Every row comes from one small tree of marks. The marks that hang from a mark follow it in brackets, in the order of their numbers. Every link used is in the known rows. Which tree was each row made from?
Each row is shifted at random along 7 fixed directions that mean nothing.
Known rows:
q_69[q_430 q_766[q_685[q_589]]]: [376,-93,-136,75,452,181,227,-187,-110,-342,140,-217,-47,3,-106,100,129,171,40,48,46,-133,-31,227,31,-44,-343,325,-215,378,24,104,405,-33,-7,-252,-262,-271,-104,-431,-188,360,-150,-545,-21,-80,-4,46,-208,-128,-86,-357,128,139,33,155,4,112,-427,-245,118,-504,-86,183]
q_703[q_685[q_69 q_589 q_766] q_994[q_131]]: [122,-184,-110,-31,313,124,103,-238,81,-580,260,64,-96,-75,207,96,-255,348,447,2,100,-207,-146,157,87,-309,-448,313,-346,375,97,-155,207,-154,34,-151,151,-42,96,-135,-189,289,-106,-295,121,-6,-88,190,-210,-467,-244,-182,179,-1,-141,233,-118,171,-371,-424,244,-418,-176,340]
q_589[q_288[q_994[q_131]] q_362[q_438] q_708[q_703]]: [22,-24,11,238,-68,135,-66,-58,139,-619,325,238,81,126,131,444,-190,241,348,-64,533,-236,-173,-46,282,-308,-681,-63,91,-406,-13,-268,490,-291,-100,-129,322,122,-25,-12,143,162,-308,-160,-71,-50,15,-345,-272,-391,4,-63,8,-274,-268,96,-389,122,-90,-276,235,-410,-80,211]
q_131[q_430 q_438[q_362[q_179]]]: [212,-26,17,-63,193,-117,105,-13,220,-452,194,-57,44,31,43,495,255,211,-93,-19,380,-192,18,-52,-247,-477,-198,44,-44,215,81,-500,335,-301,119,-97,224,202,-213,56,-208,-142,-90,-219,51,-121,206,191,-488,39,373,-191,-192,-288,-40,10,-147,282,-203,-382,4,-256,-119,88]
q_703[q_251[q_589[q_708]] q_685[q_69 q_766] q_994]: [35,-250,313,45,-232,292,-98,-418,-8,-139,339,425,-171,-260,357,233,-342,170,391,-183,498,-235,177,128,-116,52,-354,161,-144,240,172,-165,288,-248,-278,24,372,-222,-24,-96,161,59,-216,60,-22,144,-55,0,-162,-748,-48,-36,-33,-426,126,10,196,26,-445,-345,137,-125,119,268]
q_362[q_69[q_430 q_766[q_685[q_589]]] q_179 q_438]: [407,-42,-14,-201,707,-107,320,-168,-268,-55,145,-252,-296,-154,25,-33,54,175,-276,13,256,-31,-199,159,63,-190,66,258,-87,448,-167,46,281,-39,-162,-66,-210,-156,-237,-365,-88,255,-134,-373,-177,-234,-31,-28,-266,-45,-129,-279,-119,-6,126,104,16,178,-456,-366,72,-104,98,258]
q_362[q_69 q_179 q_685]: [295,-99,-24,-110,178,-95,78,-64,24,-209,299,152,-250,-170,51,105,-180,131,341,-61,368,-143,-204,-44,122,-7,-280,362,148,129,78,196,137,-56,-322,8,-30,-105,89,-186,-41,365,-293,-307,-63,-209,-108,-177,-242,-355,-386,62,-83,-144,-148,213,-130,-51,-502,-143,20,49,-78,263]
q_131[q_430 q_438[q_362[q_69[q_766] q_179]]]: [376,1,-74,-238,399,-61,246,-4,13,-85,53,-150,-75,-61,-39,174,169,174,-384,-36,259,-70,-145,54,-292,-242,35,102,14,267,26,-341,350,-190,-111,64,200,29,-209,-196,-118,173,-41,-126,-98,-155,214,41,-259,-1,323,-258,-168,-80,70,-113,-18,326,-287,-245,-222,-71,266,215]
q_703[q_251 q_685[q_766] q_994[q_515]]: [255,-246,37,122,336,543,-140,-55,0,-129,-165,-86,-12,-147,-139,244,-170,289,-60,-323,50,-434,232,387,-79,133,-186,281,-244,406,-86,-153,46,-218,114,100,483,68,-355,-106,-95,-21,-120,-181,303,538,-69,3,77,-355,82,-110,-199,285,156,-289,348,207,-152,47,48,-256,336,209]
q_766[q_685[q_69 q_589[q_362[q_179] q_703 q_708[q_251]]]]: [-43,-102,-10,76,185,357,211,-339,-22,-204,356,102,117,0,121,339,-227,278,174,-103,22,-241,-192,194,135,-362,-514,316,-132,84,73,3,335,-164,14,-90,259,-23,121,-246,-148,290,-322,-568,-43,54,91,-268,-269,-261,-256,-143,119,-122,-78,-10,-19,290,-278,-262,-2,-385,187,222]
q_685[q_69[q_430] q_589[q_703 q_994] q_766]: [-79,-83,-201,-55,71,-83,124,-154,-2,-169,159,-175,-149,-221,288,20,-122,311,9,81,337,-67,-1,349,-261,-469,-154,228,-155,124,-47,-517,293,-160,-46,-55,201,218,-81,88,63,201,-138,-113,178,72,54,135,-388,-140,-151,-196,86,-227,184,-186,93,197,-191,-396,-112,-280,102,262]
q_69[q_430 q_766[q_685]]: [179,-32,-47,-161,509,-156,207,27,-46,-239,-44,-345,-69,69,130,57,194,283,-206,41,51,22,-19,188,-200,-325,17,139,71,424,62,-410,392,34,-19,-127,-147,190,-329,15,-10,-1,93,-327,15,2,81,215,-190,66,204,-176,-60,196,16,98,-127,284,-374,-318,151,-316,56,200]
q_131[q_430 q_438[q_362[q_179 q_685[q_589 q_766]]]]: [244,-57,-33,-7,276,-106,106,-59,83,-565,353,-38,-158,-131,41,491,214,189,-12,44,560,-281,-3,-7,-133,-445,-166,139,-196,437,-56,-440,403,-406,84,-197,50,88,-148,-77,-269,-154,-237,-260,43,-155,81,255,-631,18,112,-311,-96,-396,83,60,-119,185,-295,-574,180,-311,-314,199]
q_131[q_430 q_438[q_362[q_69 q_685]]]: [180,-320,102,-229,84,-431,148,220,274,-522,490,140,-224,-60,-114,857,-123,212,223,303,670,-213,-268,-311,-95,-416,-543,-70,-313,315,46,-259,422,-32,-145,-39,265,150,-123,-11,-394,-154,-289,-63,-50,-215,-266,-402,-658,-375,40,176,334,-374,-78,433,-487,220,-144,-285,100,-406,-56,170]
q_589[q_708 q_994[q_131]]: [402,-245,-6,121,-43,190,-27,-128,-227,-280,462,12,-7,-52,44,316,51,341,257,149,257,-161,-26,259,255,71,-612,128,-21,121,-23,279,360,-152,-94,-208,-129,-154,-327,-309,-189,235,-351,-436,-34,44,-207,-48,-260,-194,-212,-221,7,-53,-77,156,-61,84,-329,-109,169,-471,-130,210]
q_251[q_589[q_362[q_69 q_685]]]: [69,84,-38,-202,334,220,167,29,-48,-9,235,-57,10,-177,47,-31,-281,317,71,-119,63,-137,-219,127,-201,110,-64,358,81,36,187,-321,282,-107,-347,259,182,-47,73,78,254,509,-130,-40,178,169,215,-265,-100,-271,-125,111,25,3,38,-317,50,227,-204,-63,-210,110,287,409]
q_708[q_179 q_251 q_589 q_703 q_994[q_131[q_430]]]: [24,-107,-298,95,83,252,-157,-391,69,-191,313,247,115,134,130,214,-211,332,175,-27,497,-241,-160,96,187,-319,-572,184,-116,153,-275,-85,367,43,237,-158,363,24,-63,-202,-162,-11,-479,-563,-211,2,-91,-380,-271,50,-359,-617,45,176,43,-81,-89,450,-116,-299,134,-528,-201,170]
q_766[q_685[q_69 q_589[q_362]]]: [56,-244,-35,10,217,160,284,-73,143,-196,330,38,55,68,-24,393,-143,137,109,-98,87,-265,-37,126,-106,-280,-461,149,-286,226,79,-137,299,-34,125,-65,246,58,-175,-193,-195,60,-207,-346,46,171,135,-124,-302,-386,108,144,281,-204,-46,64,-144,281,-75,-211,24,-488,393,282]
q_708[q_179[q_766] q_251 q_589[q_362] q_703[q_685] q_994]: [-209,-48,-275,-126,23,189,152,-467,209,-501,227,249,314,320,151,269,-259,359,315,-43,49,-262,-276,71,152,-551,-592,-29,-80,78,-14,-341,692,-54,255,-310,106,310,-54,10,95,-68,-248,-802,-272,-164,205,231,75,115,-132,-515,-182,326,-271,138,-388,480,-227,-631,343,-710,-276,433]
q_994[q_131[q_430 q_438[q_362]] q_515]: [433,-41,-181,-367,423,-27,-80,123,92,75,285,-273,-192,-59,-29,-26,-165,164,-73,68,184,303,-567,179,-190,112,-157,162,113,455,203,-92,187,-38,-240,189,303,-166,-233,63,-28,429,-170,110,-227,147,-59,-336,-291,-370,246,13,70,-238,-102,137,-89,346,-308,150,-369,-95,577,246]
q_438[q_362[q_69 q_179]]: [345,172,-90,-65,-115,3,61,-161,-101,-313,498,142,-130,-228,-65,366,149,261,201,110,475,-292,-113,-51,-68,13,-156,438,51,212,67,-59,194,-360,-217,-73,-199,-217,72,10,-2,237,-178,-437,199,-185,-142,368,-338,-205,-323,-161,-269,24,18,-13,107,-14,-368,-304,25,-26,-305,130]
q_179[q_766[q_685[q_69[q_430] q_589]]]: [104,30,-33,-35,48,-248,129,-197,19,-538,347,-22,-46,-65,123,359,13,328,271,177,206,-228,-81,14,-95,-348,-367,255,-294,378,75,-315,354,-124,4,-308,-188,17,-40,35,-126,125,-171,-433,77,-233,-205,316,-327,-238,-220,-127,55,-60,-133,231,-140,138,-364,-517,261,-416,-248,198]
q_708[q_703[q_685] q_994]: [-75,-143,-87,-203,65,-261,-54,12,312,-370,260,37,-246,0,79,407,-393,431,519,210,452,-74,-285,-17,128,-187,-462,125,-119,168,45,-274,312,269,-90,144,246,200,60,379,43,140,-269,-111,258,-101,-263,-296,-219,-421,-334,133,130,76,-154,213,-294,262,-129,-147,158,-368,-59,241]
q_362[q_69 q_179 q_438 q_685[q_589[q_288 q_708] q_766]]: [214,-40,158,115,353,120,131,-158,-264,-340,122,101,-181,-166,217,47,4,154,5,-197,465,-370,-31,143,162,-312,7,101,104,163,-200,-169,302,-445,-125,-171,121,170,-152,-365,28,10,-314,-358,-70,-83,115,128,-322,-42,-265,-201,-187,-345,-5,-103,-100,37,-440,-538,262,-39,-192,337]
q_362[q_69 q_438 q_685]: [283,-152,67,-264,470,-72,179,-31,-150,17,208,35,-261,-196,-39,-114,-264,198,136,-29,273,47,-279,5,65,170,-10,218,93,265,10,60,203,-31,-316,134,49,-81,-113,-210,234,444,-221,-145,-102,-238,-70,-165,-148,-450,-197,193,-21,-125,-127,146,-147,48,-432,-55,-16,96,177,309]
q_362[q_69[q_430] q_179]: [274,-95,71,-211,72,-464,112,98,-14,-303,401,-93,-328,-90,75,505,107,342,57,280,544,-129,-162,-1,-99,-357,-232,212,-75,292,-148,-53,158,13,-201,-110,-131,70,-200,76,-327,-120,-178,-352,105,-140,-366,-25,-517,-73,-354,-17,-54,-33,27,217,-111,149,-263,-292,117,-172,-132,134]
q_685[q_69 q_589[q_288[q_362[q_179]] q_708[q_703]] q_766]: [138,-152,-9,-13,-4,-85,166,24,-67,-301,337,-28,-271,24,189,277,51,353,33,219,335,-177,-130,246,-38,-479,-278,-21,-183,151,-191,-158,344,-142,-21,-220,254,208,-95,-231,-282,-110,-247,-422,70,-22,-78,87,-486,-91,-318,-204,287,-252,-57,59,-271,337,-145,-402,151,-538,262,388]
q_438[q_362[q_69[q_430 q_766] q_179 q_685]]: [538,-214,-235,49,353,163,262,93,-14,-217,154,81,-134,-102,-229,364,141,-2,-181,-54,379,-354,94,-60,54,-123,-346,181,-91,117,-97,206,292,-70,-170,-95,-85,-177,-189,-569,-348,33,-207,-403,-129,17,15,-240,-318,-90,43,-221,76,32,153,127,-24,72,-296,-289,65,-272,106,238]
q_288[q_362[q_438 q_685] q_589[q_703]]: [100,-225,12,64,350,-41,-116,80,-87,-330,266,-117,-239,-222,40,415,-48,342,18,43,456,-363,128,-61,98,-220,-369,24,-240,41,-229,-257,280,-123,-7,-12,103,115,-140,-50,-63,-66,-259,-240,258,104,-116,-186,-500,-195,-56,40,153,-297,114,4,-149,90,136,-319,183,-453,89,279]
q_362[q_179 q_685[q_69 q_766]]: [146,-158,-114,-130,496,-82,67,234,-4,-97,45,-154,-299,-170,137,98,-19,338,-145,-90,192,-172,59,218,-57,-307,92,272,26,265,-121,-299,13,-7,-15,163,327,325,-150,1,-227,37,-138,-101,265,138,35,-133,-282,-34,-227,9,1,19,39,-180,34,335,-180,-261,4,35,288,359]
q_69[q_430 q_766[q_685[q_589[q_288 q_708[q_703 q_994]]]]]: [142,130,-116,295,299,291,30,-60,-152,-468,-41,-136,-30,-106,-126,358,-23,384,-9,93,368,-464,18,285,127,-113,-347,341,-213,145,-138,-332,416,-62,97,-24,230,4,61,-101,-92,284,-327,-385,416,201,-153,-407,-161,-52,-397,-481,123,380,228,-397,196,268,-111,-245,168,-469,-228,42]
q_131[q_438[q_362[q_69[q_430 q_766] q_179 q_685[q_589]]]]: [336,-65,-172,-67,499,165,314,12,-33,-247,81,-89,-140,-158,-159,234,91,105,-222,-31,266,-229,-116,78,-106,-153,-157,230,-193,193,-7,-154,301,-192,-62,87,162,-110,-24,-380,-134,222,-159,-226,32,-20,189,-262,-319,-121,105,-291,3,-117,184,-135,50,201,-223,-305,-87,-194,80,218]
q_994[q_131[q_430 q_438[q_362[q_179 q_685]]] q_515]: [334,227,-206,44,569,220,-120,28,25,-529,49,-224,137,-142,-5,188,74,324,-67,-179,205,-308,-181,52,-29,-316,-146,394,40,353,103,-529,157,-465,150,-32,225,161,-35,138,-138,198,-192,-321,143,121,14,59,-359,98,125,-385,-211,9,-88,-165,-53,262,-264,-262,-5,-131,-222,85]
q_766[q_685[q_589[q_288]]]: [368,-329,81,87,275,190,241,-83,10,-258,333,-38,64,203,-91,302,43,107,147,27,69,-217,-32,229,53,-118,-455,69,-249,370,-81,270,321,-31,177,-325,12,49,-448,-406,-303,-88,-275,-582,-109,155,-6,47,-353,-212,-36,-52,280,-98,-105,207,-242,169,-272,-99,229,-666,164,258]
q_288[q_362[q_69[q_766] q_179 q_438 q_685]]: [437,-6,-85,-189,534,-108,145,105,-401,-250,307,-166,-464,-404,-227,181,29,425,-105,172,343,-246,-192,39,204,133,55,458,-131,336,-139,23,161,-180,-237,119,-153,-198,76,-174,-96,522,-240,-375,277,-251,-327,-103,-238,-148,-561,-236,-96,307,66,-37,108,93,-221,-254,69,2,-100,309]
q_251[q_589[q_362 q_994]]: [198,-111,-45,-25,27,304,271,-244,-22,-349,430,-40,295,29,60,147,35,288,236,3,-2,-190,13,234,-75,-142,-441,132,-75,17,134,-123,540,-269,1,-270,-229,14,-259,-90,35,254,-138,-488,-8,22,257,373,-222,0,114,-246,-87,-87,-91,15,-172,145,-260,-291,69,-464,-89,397]
q_589[q_708[q_703[q_685]] q_994]: [62,-178,47,108,66,130,-33,-13,74,-394,121,-26,28,-28,-5,493,-196,428,340,100,215,-313,18,160,277,-147,-685,75,-123,-64,40,-75,402,13,-49,39,248,175,-106,-82,-90,172,-338,-371,263,-3,-95,-316,-138,-203,-240,-53,126,99,-110,6,-194,225,-184,-33,140,-485,-99,178]
q_288[q_994[q_131[q_430 q_438] q_515]]: [268,36,-221,97,257,209,-189,-192,300,-423,30,-74,48,-28,-9,-75,-312,215,331,-233,70,-65,-287,173,77,83,-539,418,133,-39,236,-177,197,-163,-98,57,448,-176,170,-84,77,897,-188,-14,23,-67,36,-442,-44,-458,54,-133,3,-138,-338,38,-159,155,-370,197,-308,-216,98,124]
q_766[q_685[q_69 q_589]]: [146,-90,53,90,168,102,92,-164,-105,-109,313,-12,-78,-134,29,329,11,247,37,-34,298,-349,133,192,-140,-77,-188,338,-278,430,-85,-209,156,-134,148,-43,127,5,-219,-115,-100,-5,-271,-365,284,139,-109,128,-379,-323,-147,7,137,-108,124,-183,118,180,-111,-199,92,-312,142,124]
q_708[q_251 q_589[q_362[q_685[q_766]] q_703] q_994[q_515]]: [-225,-85,-374,-143,22,313,-103,-390,105,-406,366,221,40,-83,137,15,-521,287,604,-31,252,-118,-524,186,206,-138,-502,339,168,170,121,-247,487,-179,-152,-116,164,64,298,263,211,527,-391,-422,-110,60,-59,-155,-93,-258,-436,-214,-39,21,-186,164,-215,176,-352,-304,55,-374,-170,440]
q_994[q_131[q_430 q_438[q_362[q_69 q_179]]]]: [467,52,-183,110,540,344,146,-97,-36,-258,53,-40,243,-12,-77,217,228,241,-327,-233,140,-338,45,43,-129,-201,-175,315,-141,178,-36,-213,172,-354,126,-41,274,-73,-162,-362,-245,192,-146,-332,-31,-31,176,13,-248,43,258,-438,-135,53,46,-250,81,315,-236,-195,-115,-166,47,94]
q_69[q_430 q_766[q_685[q_589[q_708]]]]: [125,-263,40,-27,314,-126,88,121,21,-227,128,-263,-262,41,97,438,26,213,-81,132,261,-110,-58,182,-13,-307,-404,-42,-133,273,-16,-151,427,188,-147,-41,83,32,-284,-218,-292,-84,-150,-157,25,192,-13,-472,-376,-156,58,12,284,-147,131,159,-131,290,-169,-261,124,-491,232,225]
q_362[q_69[q_430] q_179 q_685[q_766]]: [125,-126,-111,-67,341,-260,72,158,153,-482,126,19,-316,-149,109,320,-101,234,180,19,422,-251,-101,-37,60,-407,-276,307,-8,132,-2,-155,157,3,-275,-3,153,122,122,-82,-284,153,-185,-163,78,-142,-122,-377,-336,-136,-379,-22,45,-47,-26,202,-177,136,-409,-344,89,-54,-188,264]
q_708[q_179 q_251 q_589 q_994[q_131 q_515]]: [-121,-104,-206,88,-175,222,-377,-285,34,-238,321,181,20,33,270,351,-155,278,194,-112,550,-406,-130,218,75,-322,-439,136,72,237,-171,-359,216,-150,261,-88,412,250,-228,165,-64,-274,-413,-414,29,449,-126,-211,-308,16,-247,-351,-166,6,85,-204,0,357,79,-378,127,-421,-194,176]
q_766[q_685[q_69 q_589[q_288[q_362]]]]: [61,-82,74,69,72,46,271,-157,39,-351,250,89,69,55,115,192,10,158,120,-68,166,-299,22,122,-213,-361,-218,182,-158,309,119,-388,276,-271,216,-227,248,225,-165,-49,16,-34,-123,-497,105,112,99,331,-354,-274,62,-46,194,-186,-109,-6,-183,190,-206,-331,154,-513,99,213]

Which tree is each row?
[326,-189,-72,-92,649,27,159,-24,-98,-242,108,7,-244,-165,20,11,-81,214,36,-135,220,-205,-81,49,242,-146,-53,243,1,206,-141,107,165,-107,-185,-18,50,29,-69,-412,-135,299,-225,-269,-92,-301,18,-117,-184,-129,-286,-80,-105,-54,-103,164,-181,121,-460,-303,109,29,3,383] => q_362[q_69 q_179 q_438 q_685[q_766]]
[245,-186,-64,97,-47,59,266,-71,184,-382,174,201,176,141,-23,511,242,60,-19,-56,365,-378,206,-148,-266,-405,-427,-54,-95,62,6,-229,400,-205,-3,-314,-9,96,-341,-314,-151,-362,-32,-459,-98,-25,139,297,-406,-103,424,-14,40,-204,-4,217,-288,104,-214,-380,159,-501,-14,121] => q_438[q_362[q_69[q_430]]]
[200,-126,-124,-65,244,-86,44,-127,281,-353,118,-11,22,149,202,133,-9,113,256,-156,-89,-87,-74,19,120,-279,-418,99,127,52,223,61,271,61,-126,-181,-46,67,-117,-167,-143,209,-94,-286,-248,-216,227,14,-69,-156,85,6,-185,-134,-336,385,-304,149,-515,-296,106,-210,66,353] => q_362[q_179[q_766[q_685]]]
[34,-113,3,-26,-163,207,-201,-170,96,-441,338,4,120,89,311,359,-301,527,398,-6,57,-253,-276,107,121,-440,-616,-70,-60,48,116,-223,403,-61,-29,-217,238,210,-73,88,-127,-12,-180,-254,-107,214,-61,-248,-186,-72,-173,-240,-53,-135,-223,167,-309,338,-206,-471,183,-511,-54,363] => q_703[q_251[q_589[q_708[q_179[q_766] q_994[q_131 q_515]]]]]
[405,-73,70,-218,229,-32,284,14,-66,-64,417,39,-197,-181,-175,136,-89,83,-62,150,495,59,-300,117,-295,35,-45,201,-143,492,56,-195,311,-279,-27,53,326,-100,-188,-81,7,280,-316,-129,-59,35,-38,-56,-473,-413,22,-128,202,-331,56,-111,72,211,-300,-128,-161,-186,255,189] => q_131[q_430 q_438[q_362[q_685[q_69 q_589[q_288]]]]]
[56,-207,-43,193,35,140,258,-308,185,-619,277,237,74,63,147,411,38,-7,263,-180,360,-367,184,45,-158,-475,-544,132,-332,200,112,-262,458,-370,93,-391,-8,-42,-60,-286,-151,-57,-203,-522,-88,-85,138,488,-333,-335,179,-171,129,-344,-90,250,-146,46,-318,-633,220,-592,-156,259] => q_703[q_685[q_69[q_430] q_589[q_362] q_766]]
[73,-225,-70,102,40,-83,61,-26,145,-269,58,95,-96,2,222,279,163,112,-39,-91,416,-217,306,110,-311,-392,-216,70,-106,132,-45,-384,223,-110,7,-158,244,156,-225,-176,-165,-163,-98,-134,48,-8,48,173,-357,-211,176,-30,76,-261,42,40,-62,188,-189,-390,28,-272,163,176] => q_685[q_69[q_430] q_766]
[395,-137,-137,-203,517,128,272,-47,-168,-78,113,-59,-141,-84,-82,-239,-132,300,99,-9,-86,-20,-220,224,12,166,-26,361,68,362,-5,169,265,-22,-271,-56,-64,-98,-51,-425,25,550,-117,-378,-66,-216,-21,99,11,-224,-327,-58,71,216,-164,139,-161,154,-604,-21,-16,-111,184,422] => q_362[q_69 q_685[q_766]]
[55,-272,-91,-76,296,-33,13,118,105,-192,190,-120,-302,-73,121,116,-130,208,182,-32,229,-84,-82,181,-40,-130,-192,115,-68,246,-18,-169,230,18,-156,46,175,104,-121,-131,-78,95,-192,-34,111,133,122,-193,-336,-273,-114,156,164,-275,6,61,-119,165,-217,-211,53,-213,184,432] => q_362[q_685[q_589 q_766]]
[285,-190,1,-5,67,336,156,-208,-88,-153,358,6,7,75,-64,303,-106,422,100,43,186,-159,-146,224,161,-158,-579,-22,-115,52,-258,168,484,-10,47,-174,30,-88,-187,-231,-176,73,-251,-585,-73,125,4,-139,-159,-62,-88,-301,-96,-93,-5,57,-84,326,-169,-229,167,-685,297,371] => q_288[q_589[q_362[q_179] q_708[q_703[q_251] q_994]]]
[24,-105,-50,-195,-111,62,-17,-208,36,-102,269,145,71,226,194,-27,-91,145,185,14,38,52,-345,221,-38,-185,-304,-9,189,73,82,15,344,-86,-22,-167,285,149,-191,-117,61,122,-227,-458,-362,64,208,-42,-34,-50,-250,-301,-112,63,-226,-8,-104,330,-335,-278,-27,-272,48,412] => q_708[q_179[q_766] q_251 q_589[q_288]]
[66,29,14,-102,50,191,7,-287,-26,49,165,-22,3,23,339,-153,-169,395,170,-10,187,25,-94,262,-92,26,-157,25,266,27,20,-288,493,87,-236,21,88,28,-148,4,360,188,-160,-128,22,5,203,-9,-149,-121,4,-75,-60,-229,-24,-132,-179,293,-322,-147,18,-209,226,318] => q_251[q_589[q_708[q_703 q_994]]]
[-11,-54,249,-94,-32,-66,78,-231,-262,-103,537,35,-229,-183,127,404,-92,461,191,237,349,-144,-202,215,-41,-83,-169,347,-193,574,-47,-204,243,-141,-36,-6,121,-43,-79,49,-46,93,-316,-422,249,43,-336,-22,-428,-349,-487,-21,126,-72,62,-75,117,281,-257,-210,137,-280,2,142] => q_766[q_685[q_69 q_589[q_708[q_251]]]]
[148,-91,-63,-41,337,94,109,-230,-4,-339,366,-189,13,24,60,204,-127,370,343,112,-10,-115,-219,171,109,-188,-418,309,-178,327,50,52,341,-11,5,-224,-154,4,-28,-99,-92,249,-211,-537,76,-91,-75,109,-334,-218,-307,-56,178,-14,-136,229,-239,131,-359,-180,162,-500,-79,211] => q_766[q_685[q_589[q_703]]]
[31,-178,-105,251,-39,195,64,-158,74,-445,92,56,68,-30,101,350,93,197,197,-140,252,-473,206,37,-93,-414,-481,104,-343,-50,-25,-300,268,-216,143,-192,150,106,52,-323,-242,66,-196,-375,238,7,129,140,-357,-223,4,-143,162,-211,-29,-89,-74,64,34,-464,61,-446,-51,231] => q_685[q_69[q_766] q_589]
[69,-250,95,-92,101,-212,95,193,89,-363,246,54,-264,-54,112,271,-258,213,245,154,479,-40,-256,44,322,-375,-460,-166,159,-158,59,-117,405,-42,-169,45,390,358,-172,33,47,83,-333,-175,-96,-26,17,-547,-362,-203,-138,6,79,-324,-178,221,-436,193,-232,-206,178,-340,60,353] => q_589[q_288[q_362[q_179 q_438 q_685]] q_708[q_703] q_994]
[82,-194,-27,-257,-57,-188,218,142,58,-312,557,-13,-274,20,16,357,-172,223,267,263,346,-36,-492,177,-143,-238,-324,54,-187,198,11,-65,372,-122,-285,-92,135,50,-55,10,-180,199,-209,-137,-22,73,-86,-89,-359,-386,-346,106,231,-174,-80,173,-201,203,-165,-269,-35,-336,227,509] => q_685[q_589[q_288 q_362[q_69]] q_766]
[107,-248,-104,-119,259,-149,175,146,33,-215,240,-225,-303,-79,29,294,-11,385,-33,231,227,-88,-71,273,-220,-349,-215,180,-397,338,-152,-239,164,68,-7,-14,271,77,-114,-118,-385,89,-133,-154,281,105,-123,-177,-453,-186,-266,-25,378,-86,105,-21,10,383,-65,-266,-58,-396,285,304] => q_685[q_69[q_430] q_589 q_766]
[119,5,20,160,-37,338,-250,-116,1,-440,358,66,20,-197,173,489,-191,152,238,-69,566,-521,69,240,-67,-68,-428,211,-125,53,-10,-286,376,-400,-146,-112,126,74,-165,220,8,-70,-393,-116,209,457,-167,108,-329,-350,-171,-155,-49,-96,178,-241,100,-9,-22,-302,118,-231,-37,244] => q_251[q_589[q_288 q_362 q_703[q_685[q_766] q_994[q_515]]]]
[265,-168,74,-170,45,119,-50,-160,-49,-88,451,-145,74,-109,171,65,-208,392,199,10,210,34,-236,173,-101,-176,-328,165,-139,385,62,-124,264,-194,-97,-157,38,25,-332,151,-60,143,-192,-225,-193,203,-153,13,-376,-132,2,-239,-19,-207,-27,113,-67,191,-350,-138,4,-341,125,343] => q_703[q_251[q_589[q_994[q_131[q_430] q_515]]]]
[254,-9,35,-17,188,3,193,-300,-50,-37,195,106,-38,-58,138,-47,39,39,29,-113,283,-8,94,152,-255,2,-73,353,103,426,146,-153,251,-123,-28,-136,-24,-130,-233,-125,197,174,-131,-364,-111,-99,-6,325,-207,-380,122,-58,-49,-152,-18,85,43,88,-540,-177,29,-163,141,53] => q_766[q_685[q_69[q_430]]]
[49,-66,-213,-1,64,-51,-17,-62,230,-683,174,-85,56,-50,200,194,-185,353,381,-41,60,-404,-258,-25,157,-648,-741,137,-55,-121,164,-299,237,-201,-19,-171,195,239,153,30,-239,329,-52,-456,73,65,47,-153,-266,-12,-48,-176,33,-186,-258,263,-467,193,-160,-322,1,-594,-115,409] => q_288[q_362[q_69 q_179] q_589[q_994[q_131 q_515]]]
[6,-2,109,-102,133,-77,-42,1,-4,-200,175,-114,-253,-87,246,87,-43,205,106,-50,358,-86,-97,291,-229,-101,87,202,9,376,78,-457,192,-267,-111,77,243,176,-178,259,185,42,-145,-53,242,251,79,290,-237,-291,-144,18,-62,-122,50,-245,159,146,-251,-280,32,-83,40,340] => q_703[q_685[q_589[q_288] q_766]]
